The symbols move the units like this.
from | ne ke se zo su ve
w372 | . w440 w872 w746 w144 .
w417 | . w387 w570 w675 w868 w343
w638 | w417 w431 w656 . w347 w675
w929 | . w411 w848 w845 w746 w144
w309 | w440 w668 w833 w953 w600 w887
w537 | w880 w845 w600 w945 w668 w848
w872 | . w372 w440 w361 w880 .
w845 | w144 w600 w537 w298 w833 w929
w746 | . w887 w361 w833 w929 w372
w387 | . w570 w417 w14 w865 w371
w945 | w848 w298 w66 . w529 w537
w440 | . w872 w372 w887 w964 .
w833 | w372 w309 w668 w710 w845 w746
w487 | w17 w96 w356 w7 w394 w553
w865 | . w553 w868 w356 w387 w33
w570 | . w417 w387 w394 w553 w906
w848 | . w929 w411 w537 w361 w880
w675 | w343 w14 w394 w638 w96 w417
w371 | . w906 w343 w387 w33 .
w7 | w553 w347 w599 . w656 w487
w599 | w865 w7 w347 . w431 w356
w668 | w872 w833 w309 w529 w537 w361
w17 | . w649 w33 w553 w906 .
w964 | . w880 w144 w411 w440 .
w144 | . w964 w880 w929 w372 .
w298 | w929 w66 w945 . w710 w845
w356 | w33 w487 w96 w599 w14 w865
w868 | . w865 w553 w96 w417 w649
w953 | w887 w529 w710 . w66 w309
w600 | w964 w537 w845 w66 w309 w411
w361 | . w746 w887 w668 w848 w872
w529 | w361 w710 w953 . w945 w668
w906 | . w343 w371 w570 w17 .
w649 | . w33 w17 w868 w343 .
w394 | w906 w675 w14 w656 w487 w570
w656 | w570 w638 w431 . w7 w394
w66 | w411 w945 w298 . w953 w600
w33 | . w17 w649 w865 w371 .
w553 | . w868 w865 w487 w570 w17
w710 | w746 w953 w529 . w298 w833
w343 | . w371 w906 w417 w649 .
w880 | . w144 w964 w848 w872 .
w411 | . w848 w929 w600 w887 w964
w887 | . w361 w746 w309 w411 w440
w14 | w371 w394 w675 w431 w356 w387
w431 | w387 w656 w638 . w599 w14
w347 | w868 w599 w7 . w638 w96
w96 | w649 w356 w487 w347 w675 w868

In the rows, 501 means zero.

The rows follow the links: the fewer symbols apart two units are, the more alike their rows tend to be.

Name the unit of each row.
[ 604  573  698  841  350  600  558  449  668  471  399  604  637  470  265  247  498  458  494  653  717  356  301  537  481  650  681  278  709  518  584  375  321  646  741  441  548  594  521  524  716  264  580  350  610  506  558  266  191  249  592  370  631  540]; unit w570
[ 344  436  380  266  744  405  469  588  320  358  486  457  287  587  654  859  362  276  590  445  426  785  637  371  448  442  479  567  279  512  330  512  661  380  445  545  415  297  357  667  270  646  309  533  438  627  443  622  822  791  511  805  339  490]; unit w945
[ 391  523  492  272  602  547  499  727  441  406  524  572  402  729  327  516  365  410  624  408  456  342  732  505  427  674  593  524  554  249  423  834  651  490  486  349  218  581  583  731  144  604  471  350  484  864  458  318  718  443  136  855  739  571]; unit w356
[ 438  435  653  659  483  464  420  463  410  369  316  684  581  405  355  379  292   79  411  774  856  353  225  582  442  671  478  284  488  702  346  421  552  697  862  461  463  445  451  531  674  336  397  340  507  655  594  269  442  458  602  587  661  661]; unit w656
[ 546  495  721  730  411  484  481  478  533  369  340  728  597  409  287  329  419  227  477  651  868  342  239  540  497  736  578  244  624  584  473  367  440  672  898  444  452  527  522  511  696  260  520  332  585  609  594  221  314  346  590  535  634  625]; unit w394
[ 431  524  386  291  729  410  525  543  495  391  538  505  307  648  675  879  534  429  673  369  379  881  774  336  493  472  540  639  256  355  465  482  564  248  372  525  457  387  388  691  194  564  281  552  423  589  415  560  745  726  391  798  285  349]; unit w537
[ 571  411  602  363  256  300  463  642  390  646  388  500  539  359  424  277  457  379  239  615  667  236  152  650  390  640  260  519  663  577  619  474  589  699  567  506  472  512  729  390  819  539  663  490  460  586  782  281  477  511  511  413  782  815]; unit w675
[ 458  642  716  636  184  582  808  730  669  805  465  569  716  635  355  325  596  635  534  717  453  178  443  422  497  604  642  506  739  292  681  414  325  522  361  355  431  592  586  326  641  589  638  277  540  738  543  563  345   97  419  429  527  305]; unit w371
[ 523  393  254  259  774  364  284  323  406  433  621  349  246  433  738  667  539  651  398  219  311  759  629  581  517  289  264  640  333  579  424  574  633  426  400  613  537  435  564  539  359  529  509  806  414  209  507  521  689  882  520  456  451  624]; unit w600
[ 617  416  495  330  409  164  509  466  460  611  441  376  345  225  818  578  580  440  305  598  543  617  269  464  426  410  211  603  402  672  552  226  508  435  532  664  635  351  593  311  848  481  521  693  380  326  733  555  611  728  742  362  351  612]; unit w309

Each walk starts at a row. The symbols on each line, taken left to right, move it on to the next unit.
Answer with the unit's row; about right is enough.
new walk
[ 433  610  522  386  577  685  603  702  547  480  611  587  480  806  254  486  442  666  652  359  367  400  809  549  520  618  717  577  605  204  533  755  502  470  367  362  242  704  583  664  182  612  532  336  543  801  412  350  594  314  173  736  666  480]
su ke ke [ 581  507  609  461  171  436  488  643  550  729  429  412  606  372  468  206  565  649  291  634  537  153  217  693  456  637  390  529  796  492  742  428  474  665  531  502  488  634  737  324  822  509  764  466  453  533  723  380  354  350  477  310  706  762]
ke su ve su ke [ 531  568  693  938  278  718  591  458  739  600  435  577  760  551  322  227  585  599  468  613  590  221  411  548  509  562  667  279  797  521  589  434  277  655  506  490  538  652  526  418  672  361  640  366  614  455  485  511  191  140  561  242  571  369]
new walk
[ 496  379  278  217  755  371  232  385  300  422  549  405  279  404  688  659  419  352  370  352  459  685  534  518  496  329  258  594  274  691  326  639  739  498  425  645  496  355  503  501  405  587  429  710  419  389  543  536  785  814  536  566  487  713]
se se ke su se [ 360  491  586  304  466  227  647  576  312  466  413  526  368  407  718  762  485   38  532  784  571  666  254  253  407  569  437  597  359  671  491  203  551  407  511  524  557  269  346  428  574  580  314  462  352  710  567  599  702  607  709  743  303  414]
ve se su se su se [ 424  558  667  432  429  214  846  649  544  549  427  469  403  456  713  752  581  329  592  741  577  778  306  240  330  610  501  655  342  435  643  152  420  313  509  512  551  332  432  486  702  586  322  437  385  623  685  604  634  539  661  678  247  313]
new walk
[ 588  466  354  351  525  608  327  565  513  594  665  395  466  550  359  279  429  859  438  188  352  275  662  736  555  509  386  546  634  374  491  867  552  596  345  428  370  692  737  572  386  565  696  535  527  457  489  331  499  500  193  429  802  730]
se zo se ke ve zo [ 526  410  438  627  757  758  254  372  478  157  543  619  556  623  142  388  245  418  583  286  628  448  624  643  561  617  652  293  524  528  337  775  600  626  751  432  392  624  458  775  238  299  495  455  610  511  346  203  427  505  369  605  725  654]
zo su ve ke zo [ 433  378  554  308  403  283  330  548  214  530  388  573  469  332  506  323  388  235  286  657  740  259  189  655  419  580  237  490  552  723  517  483  659  645  627  532  424  430  659  352  716  543  554  564  421  678  690  304  576  580  559  546  733  825]
new walk
[ 540  527  427  774  575  881  403  421  654  478  550  589  700  639  245  265  472  780  606  340  424  322  765  613  651  493  699  323  688  355  387  775  363  595  470  430  447  693  454  578  325  412  602  475  649  454  264  510  262  318  354  360  615  410]
se ke ke ke [ 393  646  502  531  450  744  582  646  644  653  635  488  646  784  353  376  539  816  626  370  361  281  798  512  543  479  695  526  636  155  577  750  386  501  239  389  386  658  507  559  214  669  626  357  574  731  371  544  514  233  156  503  595  295]
zo se ke ke ke se [ 605  572  423  748  676  846  370  391  645  312  573  639  593  661  170  295  371  653  597  305  525  381  753  667  578  537  735  335  600  455  407  780  474  626  617  377  390  676  540  733  250  280  521  428  675  478  305  288  358  407  322  467  693  543]
new walk
[ 285  449  676  400  385  334  515  692  318  465  309  608  459  492  424  506  401   38  506  858  728  380  215  482  411  714  462  509  540  595  479  408  602  600  639  431  332  409  542  454  571  572  412  257  433  924  623  393  638  360  461  791  548  629]
ve se zo ve su [ 502  398  347  219  603  512  221  573  335  440  593  465  408  467  344  339  342  641  407  205  479  285  614  800  513  544  368  519  559  434  444  834  689  614  542  501  312  593  704  541  353  548  625  539  506  514  541  234  686  583  311  577  822  831]
se zo se ke ve zo [ 409  411  432  496  793  650  223  389  351  172  510  668  493  597  226  443  254  254  557  459  684  458  462  605  501  537  524  316  466  719  204  759  705  617  746  481  371  524  391  700  248  368  383  404  565  651  391  275  567  591  443  675  688  734]
new walk
[ 304  438  480  244  630  508  375  655  260  315  477  599  411  642  335  611  279  184  598  514  617  391  627  501  449  618  524  512  468  480  375  759  731  521  501  389  239  516  506  641  153  596  409  387  446  881  466  372  745  495  228  869  615  636]
su se ve se se ve [ 427  633  718  532  205  438  784  758  579  643  443  603  627  587  384  352  579  431  556  788  530  284  335  481  386  767  631  510  691  276  724  395  368  522  517  353  359  576  550  513  664  532  624  246  441  874  583  387  432  194  374  645  667  436]
se se ke ve [ 559  506  569  592  129  568  544  605  629  832  484  434  682  434  444  155  625  786  283  554  428  116  418  670  597  461  431  466  768  414  697  509  392  655  376  432  555  691  702  224  727  550  780  474  531  444  638  527  283  262  482  215  672  566]
new walk
[ 388  246  354  197  621  492  176  542  221  428  538  494  382  508  387  438  258  359  352  346  553  362  490  730  517  485  285  536  478  596  338  863  733  626  568  508  320  532  591  549  317  561  544  517  465  572  583  272  692  651  311  672  743  890]
ve se ve ve ke [ 570  544  384  461  445  766  351  514  590  635  617  404  608  566  403  233  554  886  433  298  279  217  746  728  641  427  504  543  714  385  569  815  469  599  214  454  443  725  649  482  319  505  764  565  597  411  469  519  402  348  252  261  754  589]
zo ve zo su ke zo [ 352  538  767  409  289  349  714  795  455  524  379  614  471  612  353  466  432  197  480  757  681  274  304  442  379  817  577  575  640  365  644  341  491  543  618  311  332  498  587  461  611  581  516  284  409  954  634  314  535  321  464  763  648  537]
